Below are the code and all the weights of a small trained network. Each question names an input and a target symbol and asks about switching units off, where a switched-off unit gives its printed mean instead of its output.

import numpy as np


def w(rows, s, z=0):
    codes = np.array(rows[::2]) - 128.0
    scale = np.full(codes.shape[1], s)
    scale[-1] = z or s
    return codes * scale


def softmax(a):
    e = np.exp(a - a.max(-1, keepdims=True))
    return e / e.sum(-1, keepdims=True)


def log_softmax(a):
    a = a - a.max(-1, keepdims=True)
    return a - np.log(np.exp(a).sum(-1, keepdims=True))


def net(x, mask):
    ids = ['ΓΔΘΠΣΦεζηλμτψ'.index(c) for c in x.split()]
    T = len(ids)
    res = E[ids] + P[:T]
    u = 0
    for l in range(3):
        r = res
        for j in range(2):
            rows = slice(4 * j, 4 * j + 4)
            q, k, v = (r @ M[l][rows].T for M in (Q, K, V))
            z = softmax(np.where(np.tri(T) > 0, q @ k.T / 4**0.5, -1e9)) @ v
            o = O[l][rows]
            res = res + np.where(mask[u + j], z, o[:, -1]) @ o[:, :-1]
        u += 2
    return log_softmax(res[-1] @ U[:, :-1].T + U[:, -1])


Q, K, V, O = {}, {}, {}, {}
E = w([
[196,164,97,163],'Γ',
[92,119,172,189],'Δ',
[116,112,128,108],'Θ',
[119,142,139,70],'Π',
[116,82,97,132],'Σ',
[144,182,180,89],'Φ',
[192,100,179,111],'ε',
[153,129,188,112],'ζ',
[91,99,132,121],'η',
[139,180,132,183],'λ',
[4,200,53,120],'μ',
[81,44,103,29],'τ',
[114,100,110,121],'ψ',
],0.02)
P = w([
[152,157,196,105],'0',
[126,146,66,134],'1',
[128,148,77,145],'2',
[147,151,84,157],'3',
[155,163,50,195],'4',
[160,162,38,224],'5',
[169,178,31,241],'6',
[192,186,49,253],'7',
],0.0037)
Q[0] = w([
[94,148,153,77],'L0H1',
[255,146,197,170],'L0H1',
[79,56,99,150],'L0H1',
[135,168,173,187],'L0H1',
[125,112,98,197],'L0H2',
[166,109,99,89],'L0H2',
[189,226,167,194],'L0H2',
[137,103,218,164],'L0H2',
],0.013)
K[0] = w([
[116,156,142,104],'L0H1',
[251,127,107,133],'L0H1',
[104,105,158,161],'L0H1',
[137,157,70,171],'L0H1',
[159,76,129,106],'L0H2',
[146,154,99,113],'L0H2',
[183,106,154,227],'L0H2',
[91,99,113,175],'L0H2',
],0.016)
V[0] = w([
[141,178,90,127],'L0H1',
[145,206,51,61],'L0H1',
[86,105,253,45],'L0H1',
[199,128,186,85],'L0H1',
[96,43,178,110],'L0H2',
[73,35,28,196],'L0H2',
[95,107,183,91],'L0H2',
[146,123,110,109],'L0H2',
],0.0059)
O[0] = w([
[161,146,114,175,142],'L0H1',
[147,189,116,230,32],'L0H1',
[89,179,191,58,9],'L0H1',
[138,90,253,123,119],'L0H1',
[66,111,175,186,158],'L0H2',
[147,42,204,146,169],'L0H2',
[119,183,156,170,133],'L0H2',
[146,136,123,130,74],'L0H2',
],0.0059,0.0012)
Q[1] = w([
[145,141,197,175],'L1H1',
[109,165,87,141],'L1H1',
[87,137,191,210],'L1H1',
[134,119,136,139],'L1H1',
[157,177,128,164],'L1H2',
[127,189,132,168],'L1H2',
[128,79,91,3],'L1H2',
[102,170,140,196],'L1H2',
],0.014)
K[1] = w([
[137,165,133,251],'L1H1',
[139,83,132,121],'L1H1',
[151,159,170,189],'L1H1',
[121,136,133,148],'L1H1',
[178,132,103,211],'L1H2',
[121,121,95,210],'L1H2',
[113,128,87,42],'L1H2',
[112,140,167,206],'L1H2',
],0.016)
V[1] = w([
[50,147,29,183],'L1H1',
[51,104,157,41],'L1H1',
[80,123,126,100],'L1H1',
[166,100,170,138],'L1H1',
[38,255,248,113],'L1H2',
[57,60,138,74],'L1H2',
[95,157,152,191],'L1H2',
[157,109,102,28],'L1H2',
],0.0057)
O[1] = w([
[60,213,103,183,174],'L1H1',
[20,171,199,16,106],'L1H1',
[61,165,172,76,128],'L1H1',
[152,31,168,120,148],'L1H1',
[159,141,215,234,135],'L1H2',
[40,188,188,100,90],'L1H2',
[161,77,182,172,208],'L1H2',
[87,254,49,54,2],'L1H2',
],0.0046,0.0016)
Q[2] = w([
[110,148,132,200],'L2H1',
[93,15,139,126],'L2H1',
[97,76,86,144],'L2H1',
[180,119,171,84],'L2H1',
[111,84,239,84],'L2H2',
[193,45,134,106],'L2H2',
[199,101,194,250],'L2H2',
[108,95,53,78],'L2H2',
],0.011)
K[2] = w([
[90,129,95,170],'L2H1',
[136,36,209,167],'L2H1',
[180,86,137,184],'L2H1',
[112,107,163,52],'L2H1',
[121,158,249,143],'L2H2',
[150,46,173,120],'L2H2',
[126,68,140,196],'L2H2',
[171,155,120,23],'L2H2',
],0.011)
V[2] = w([
[254,227,149,165],'L2H1',
[125,133,58,73],'L2H1',
[71,64,104,88],'L2H1',
[181,149,133,68],'L2H1',
[74,88,82,201],'L2H2',
[243,134,117,78],'L2H2',
[169,183,96,67],'L2H2',
[65,164,92,206],'L2H2',
],0.0079)
O[2] = w([
[216,202,214,110,172],'L2H1',
[46,116,146,253,3],'L2H1',
[56,5,56,199,73],'L2H1',
[198,96,153,189,48],'L2H1',
[27,99,161,153,210],'L2H2',
[172,164,32,12,64],'L2H2',
[167,233,59,102,24],'L2H2',
[25,176,246,159,185],'L2H2',
],0.0054,0.0047)
U = w([
[203,95,14,187,206],'Γ',
[98,137,120,138,13],'Δ',
[123,31,255,150,141],'Θ',
[98,250,161,75,88],'Π',
[52,250,126,165,155],'Σ',
[102,170,137,105,34],'Φ',
[91,117,84,128,210],'ε',
[110,162,122,131,58],'ζ',
[196,46,161,66,2],'η',
[160,212,139,238,101],'λ',
[104,40,21,186,138],'μ',
[43,141,110,11,174],'τ',
[120,154,168,81,186],'ψ',
],0.0063,0.0038)

Each question gives the input, a string of symbols that net reads in full, and the target symbol t.
The units are the heads (4 rows each of Q, K, V and O). Each row of codes is followed by its name. A weight is (code - 128) times the scale printed after its matrix; where a second scale follows, it is the last column's (O and U).
mask holds one flag per head, layer by layer. A switched-off head (its flag False) gives its mean, the last column of its rows in O, instead of its output. The means were averaged over made-up inputs and are rounded, as every weight is.
A unit's drop is (log p(t) with every unit on - log p(t) with that unit switched off) / (log p(t) with every unit on - log p(t) with every unit switched off).
The circuit of an input: a set's keep is (log p(t) with only the set's units on - log p(t) with every unit switched off) / (log p(t) with every unit on - log p(t) with every unit switched off). Starting from all 6 units, units are removed one at a time, each time the one whose removal leaves the highest keep (on an exact tie, the one counted first), for as long as the keep stays at least 0.8.
circuit, biggest first: the units of the circuit, biggest drop first
most important unit: the unit with the biggest drop
heads that matter: for each layer, one digit per head in row order, 1 if its drop is at least 0.15 and else 0, layers parted by /
drop of u: that unit's drop, to one decimal
input Δ Γ ζ ε, target Γ: circuit, biggest first => (L0H1 L1H1 L2H2)
input ε Σ Δ Θ Φ, target Θ: heads that matter => 01 / 01 / 01
input Π μ Φ ζ, target Σ: circuit, biggest first => (L1H1 L0H1 L2H2)
input Δ ψ Δ τ λ ε η ζ, target μ: most important unit => L2H1
input Σ Δ ε ζ Γ η λ ζ, target Γ: circuit, biggest first => (L0H1 L1H1)
input ε Γ ε ζ ε, target Γ: circuit, biggest first => (L2H2 L1H1)
input ε λ Θ, target Γ: circuit, biggest first => (L2H2 L1H1)
input η μ τ ε ε Δ ε λ, target Θ: circuit, biggest first => (L2H2 L1H2)
input Γ Δ λ, target λ: circuit, biggest first => (L2H1 L0H1 L1H1)
input Φ ζ μ, target Σ: heads that matter => 01 / 00 / 01
input ε Σ Σ ψ Δ ψ ε, target Θ: circuit, biggest first => (L0H2 L2H2 L1H2)
input Δ ε Γ Δ η, target τ: heads that matter => 10 / 01 / 10
input ψ Σ ε, target η: heads that matter => 11 / 00 / 01
input Φ Π Φ, target Π: heads that matter => 11 / 00 / 01
input Φ ε Φ, target Π: circuit, biggest first => (L0H2 L2H1 L2H2 L0H1)
input Π ε μ ψ Φ, target Σ: circuit, biggest first => (L1H1 L2H2 L0H1)
input ε μ Γ Δ η Δ ε ζ, target Θ: heads that matter => 00 / 01 / 01
input Δ η Σ, target τ: most important unit => L1H2
input Γ Δ ε ε Σ, target τ: circuit, biggest first => (L1H2 L0H1)
input ε λ Δ Σ, target Γ: circuit, biggest first => (L2H2 L1H1)
input μ ζ ψ ε, target Σ: most important unit => L1H1
input Π ε ζ Δ Σ ε, target Θ: circuit, biggest first => (L1H2 L2H2 L0H2)
input ε ε Γ Σ, target Γ: drop of L1H1 => 0.7
input Δ Δ Δ ε Θ, target τ: drop of L0H1 => 0.8
input Σ Δ Θ Δ Σ Σ ψ Δ, target Θ: drop of L1H2 => 0.3
input Δ Δ ψ Σ Φ, target Θ: drop of L2H2 => 0.4
input Σ Δ Σ Σ Δ Θ, target τ: most important unit => L1H2
